Below is a small trained network, with its code and all its weights. Each question gives an input and a class and asks what happens when units are switched off, that is, made to give their printed mean instead of their output.

import numpy as np


def w(rows, s, z=0):
    codes = np.array(rows[::2]) - 128.0
    scale = np.full(codes.shape[1], s)
    scale[-1] = z or s
    return codes * scale


def norm(h):
    return h / np.sqrt((h * h).mean(-1, keepdims=True) + 1e-5)


def f(y):
    return y / 2 * (1 + np.tanh(0.7978845608 * (y + 0.044715 * y**3)))


def log_softmax(a):
    a = a - a.max(-1, keepdims=True)
    return a - np.log(np.exp(a).sum(-1, keepdims=True))


def net(x, mask):
    res = np.array(x, float).reshape(1, 6) / 4 @ E
    u = 0
    for l in range(2):
        y = f(norm(res) @ A[l][:, :-1].T + A[l][:, -1])
        res = res + np.where(mask[u : u + 7], y, B[l][:, -1]) @ B[l][:, :-1]
        u += 7
    return log_softmax(norm(res)[-1] @ U[:, :-1].T + U[:, -1])


A, B = {}, {}
E = w([
[216,191,159,85,198,142,84],'x0',
[51,34,140,111,44,78,213],'x1',
[172,48,86,214,234,44,87],'x2',
[126,114,132,150,215,78,196],'x3',
[2,156,154,163,182,120,19],'x4',
[108,94,185,123,63,231,85],'x5',
],0.0046)
A[0] = w([
[55,136,194,153,149,132,208,41],'L0N0',
[200,56,136,173,67,95,72,5],'L0N1',
[185,2,109,174,122,134,85,133],'L0N2',
[148,37,134,137,89,132,107,18],'L0N3',
[156,77,95,31,86,38,81,146],'L0N4',
[241,144,68,115,111,113,107,49],'L0N5',
[112,255,192,69,173,151,200,40],'L0N6',
],0.008,0.0014)
B[0] = w([
[164,201,101,142,164,162,84,173],'L0N0',
[162,141,182,176,101,106,210,188],'L0N1',
[165,169,116,142,254,117,128,254],'L0N2',
[144,176,206,131,103,124,163,174],'L0N3',
[56,131,31,135,90,154,217,188],'L0N4',
[190,153,144,134,74,170,106,234],'L0N5',
[169,153,179,190,180,94,179,235],'L0N6',
],0.0077,0.0034)
A[1] = w([
[144,214,128,68,175,121,124,6],'L1N0',
[137,105,109,77,123,61,209,180],'L1N1',
[113,74,85,114,248,77,79,124],'L1N2',
[97,146,148,144,144,96,167,118],'L1N3',
[203,146,100,145,128,86,129,91],'L1N4',
[66,148,178,108,88,99,98,118],'L1N5',
[32,82,184,137,161,76,158,42],'L1N6',
],0.011,0.0023)
B[1] = w([
[222,51,124,130,222,175,180,184],'L1N0',
[34,87,132,197,160,40,35,227],'L1N1',
[52,43,81,145,55,37,151,254],'L1N2',
[254,174,107,161,140,51,83,177],'L1N3',
[54,216,208,79,131,203,111,216],'L1N4',
[151,151,164,127,27,158,179,151],'L1N5',
[210,211,175,121,207,167,175,174],'L1N6',
],0.0077,0.0062)
U = w([
[81,93,106,186,167,17,139,244],'0',
[78,155,160,88,1,218,126,86],'1',
[130,25,79,58,165,141,81,3],'2',
[232,205,206,150,226,168,154,155],'3',
],0.0088,0.0033)

Each question gives the input, the list of numbers given to net, and the class t.
The units are the neurons (one row each of A and B). Each row of codes is followed by its name. A weight is (code - 128) times the scale printed after its matrix; where a second scale follows, it is the last column's (A, B and U).
mask holds one flag per neuron, layer by layer. A switched-off neuron (its flag False) gives its mean, the last column of its row in B, instead of its output. The means were averaged over made-up inputs and are rounded, as every weight is.
A unit's drop is (log p(t) with every unit on - log p(t) with that unit switched off) / (log p(t) with every unit on - log p(t) with every unit switched off).
The circuit of an input: a set's keep is (log p(t) with only the set's units on - log p(t) with every unit switched off) / (log p(t) with every unit on - log p(t) with every unit switched off). Starting from the 12 units with the biggest drops (on a tie, the unit counted first), units are removed one at a time, each time the one whose removal leaves the highest keep (on an exact tie, the one counted first), for as long as the keep stays at least 0.8.
units of the circuit, in order: the units of the circuit, biggest drop first
most important unit: the unit with the biggest drop
k most important neurons: the k neurons with the biggest drops, biggest first
k most important neurons of layer l: the k neurons of layer l with the biggest drops, biggest first
drop when u is switched off: that unit's drop, to one decimal
input [6,4,8,-6,-5,-4], class 3: 2 most important neurons -> (L0N5 L0N2)
input [5,-5,6,6,0,6], class 0: units of the circuit, in order -> (L1N2)
input [-1,2,-1,4,5,5], class 1: 3 most important neurons -> (L0N2 L0N0 L0N6)
input [-2,-2,-8,-3,2,0], class 3: 3 most important neurons of layer 0 -> (L0N6 L0N4 L0N5)
input [-2,-4,-3,3,0,7], class 1: 4 most important neurons -> (L0N2 L1N6 L1N0 L1N3)
input [-8,3,3,2,3,6], class 3: 2 most important neurons -> (L1N6 L0N3)
input [-1,4,-1,-1,2,2], class 1: 2 most important neurons of layer 0 -> (L0N6 L0N0)
input [-4,1,4,-5,-6,3], class 3: 2 most important neurons -> (L0N2 L1N2)
input [3,1,-4,-4,-6,-6], class 1: units of the circuit, in order -> (L0N2 L1N3)
input [-7,-6,-2,4,-4,5], class 1: 4 most important neurons of layer 1 -> (L1N0 L1N3 L1N6 L1N1)
input [3,0,1,2,2,8], class 1: 3 most important neurons of layer 0 -> (L0N6 L0N0 L0N1)
input [3,6,1,-4,6,3], class 1: 2 most important neurons -> (L1N5 L0N6)
input [6,7,-4,6,-5,2], class 0: 2 most important neurons -> (L1N1 L0N2)
input [6,6,-3,0,-8,0], class 0: units of the circuit, in order -> (L1N1)
input [4,7,6,-2,-2,1], class 3: 2 most important neurons of layer 1 -> (L1N2 L1N3)
input [-4,-1,3,-4,-4,2], class 3: 2 most important neurons -> (L0N2 L1N2)
input [1,3,5,-5,-7,5], class 3: 2 most important neurons -> (L0N2 L1N2)
input [6,-8,3,-8,7,-3], class 2: 2 most important neurons of layer 1 -> (L1N2 L1N6)
input [-1,3,-1,-2,0,2], class 1: drop when L0N6 is switched off -> 0.5
input [-2,-3,3,-6,0,1], class 3: most important unit -> L0N2
input [8,-5,2,-3,7,1], class 2: drop when L0N1 is switched off -> 0.1
input [7,4,8,-5,0,2], class 3: drop when L0N1 is switched off -> 1.3
